Below are the code and all the weights of a small trained network. Each question names an input and a class and asks about switching units off, where a switched-off unit gives its printed mean instead of its output.

import numpy as np


def w(rows, s, z=0):
    codes = np.array(rows[::2]) - 128.0
    scale = np.full(codes.shape[1], s)
    scale[-1] = z or s
    return codes * scale


def norm(h):
    return h / np.sqrt((h * h).mean(-1, keepdims=True) + 1e-5)


def f(y):
    return y / 2 * (1 + np.tanh(0.7978845608 * (y + 0.044715 * y**3)))


def log_softmax(a):
    a = a - a.max(-1, keepdims=True)
    return a - np.log(np.exp(a).sum(-1, keepdims=True))


def net(x, mask):
    res = np.array(x, float).reshape(1, 6) / 4 @ E
    u = 0
    for l in range(4):
        y = f(norm(res) @ A[l][:, :-1].T + A[l][:, -1])
        res = res + np.where(mask[u : u + 3], y, B[l][:, -1]) @ B[l][:, :-1]
        u += 3
    return log_softmax(norm(res)[-1] @ U[:, :-1].T + U[:, -1])


A, B = {}, {}
E = w([
[138,120,143,127,120,123,135,134,122,126],'x0',
[127,131,130,112,135,119,138,134,130,111],'x1',
[78,120,127,104,132,227,79,179,2,82],'x2',
[123,84,31,127,108,36,108,120,39,128],'x3',
[77,109,203,139,119,79,34,96,145,81],'x4',
[141,124,141,149,126,127,132,129,117,127],'x5',
],0.0088)
A[0] = w([
[143,143,105,120,139,189,230,176,120,206,23],'L0N0',
[158,138,117,142,144,136,137,110,123,115,37],'L0N1',
[130,134,193,144,119,254,159,139,227,108,2],'L0N2',
],0.0069,0.0059)
B[0] = w([
[164,133,92,126,100,168,113,53,144,33,203],'L0N0',
[79,155,196,120,123,137,9,97,181,31,88],'L0N1',
[147,205,184,49,211,79,93,83,45,198,252],'L0N2',
],0.012,0.0037)
A[1] = w([
[100,150,155,114,133,255,88,163,88,90,60],'L1N0',
[68,119,217,139,124,88,20,77,151,81,1],'L1N1',
[123,107,99,97,119,80,134,98,70,140,86],'L1N2',
],0.0086,0.0047)
B[1] = w([
[56,42,171,176,79,79,254,200,214,155,254],'L1N0',
[234,141,44,83,132,243,199,57,127,14,233],'L1N1',
[110,163,138,116,136,102,36,134,81,127,212],'L1N2',
],0.0077,0.0048)
A[2] = w([
[135,122,175,189,158,164,68,124,121,155,14],'L2N0',
[131,154,200,111,128,146,132,112,179,148,3],'L2N1',
[182,154,140,138,131,84,146,86,254,157,13],'L2N2',
],0.0079,0.0019)
B[2] = w([
[154,124,105,5,123,202,166,81,33,179,116],'L2N0',
[97,202,70,145,214,112,46,183,94,108,175],'L2N1',
[23,1,175,153,82,164,188,194,74,109,254],'L2N2',
],0.0083,0.0051)
A[3] = w([
[244,128,52,139,122,209,175,93,165,37,64],'L3N0',
[2,72,165,163,90,116,172,213,133,137,3],'L3N1',
[164,135,49,144,104,40,37,130,69,186,58],'L3N2',
],0.0075,0.0019)
B[3] = w([
[157,121,70,149,24,141,19,64,161,56,214],'L3N0',
[59,101,94,206,105,60,60,172,178,205,253],'L3N1',
[154,234,255,65,236,126,138,81,183,164,212],'L3N2',
],0.0088,0.0075)
U = w([
[141,236,219,73,213,101,111,91,105,175,248],'0',
[42,36,118,201,72,89,149,191,147,161,99],'1',
[215,124,35,132,56,184,131,45,150,7,66],'2',
],0.011,0.0013)

Each question gives the input, the list of numbers given to net, and the class t.
The units are the neurons (one row each of A and B). Each row of codes is followed by its name. A weight is (code - 128) times the scale printed after its matrix; where a second scale follows, it is the last column's (A, B and U).
mask holds one flag per neuron, layer by layer. A switched-off neuron (its flag False) gives its mean, the last column of its row in B, instead of its output. The means were averaged over made-up inputs and are rounded, as every weight is.
A unit's drop is (log p(t) with every unit on - log p(t) with that unit switched off) / (log p(t) with every unit on - log p(t) with every unit switched off).
The circuit of an input: a set's keep is (log p(t) with only the set's units on - log p(t) with every unit switched off) / (log p(t) with every unit on - log p(t) with every unit switched off). Starting from all 12 units, units are removed one at a time, each time the one whose removal leaves the highest keep (on an exact tie, the one counted first), for as long as the keep stays at least 0.8.
circuit, biggest first: the units of the circuit, biggest drop first
most important unit: the unit with the biggest drop
top k neurons: the k neurons with the biggest drops, biggest first
top k neurons in layer l: the k neurons of layer l with the biggest drops, biggest first
drop of u: that unit's drop, to one decimal
input [-4,4,4,-3,4,0], class 1: circuit, biggest first : (L1N0)
input [5,2,8,-7,-2,-4], class 1: top 4 neurons : (L1N0, L3N2, L3N1, L1N1)
input [5,2,-7,1,8,3], class 2: top 3 neurons : (L1N1, L1N0, L3N0)
input [4,-8,-4,-2,-6,-5], class 2: top 2 neurons : (L0N0, L1N0)
input [-4,1,6,6,6,4], class 0: circuit, biggest first : (L2N2, L3N2)
input [7,-4,3,8,8,0], class 0: top 2 neurons : (L3N2, L1N2)
input [-3,0,-4,3,-7,-1], class 2: top 2 neurons : (L0N0, L1N0)
input [-1,-8,7,-6,-8,-7], class 2: top 2 neurons : (L0N0, L2N2)
input [-1,-7,7,-6,4,1], class 1: top 2 neurons in layer 1 : (L1N0, L1N2)
input [1,7,2,5,-5,1], class 0: top 2 neurons : (L1N1, L3N2)
input [6,-4,-4,-6,7,-7], class 2: top 3 neurons : (L1N1, L1N0, L3N2)
input [1,-6,0,6,7,-6], class 2: top 2 neurons : (L1N1, L0N2)
input [7,2,6,8,2,-6], class 0: top 2 neurons : (L3N2, L2N2)
input [-1,-5,3,0,-8,4], class 2: most important unit : L0N0
input [-8,1,-6,-3,5,7], class 1: drop of L2N2 : 6.4
input [-4,8,7,-4,-3,-3], class 1: drop of L1N0 : 1.9
input [-8,-3,-4,-4,7,8], class 2: drop of L3N1 : 0.0
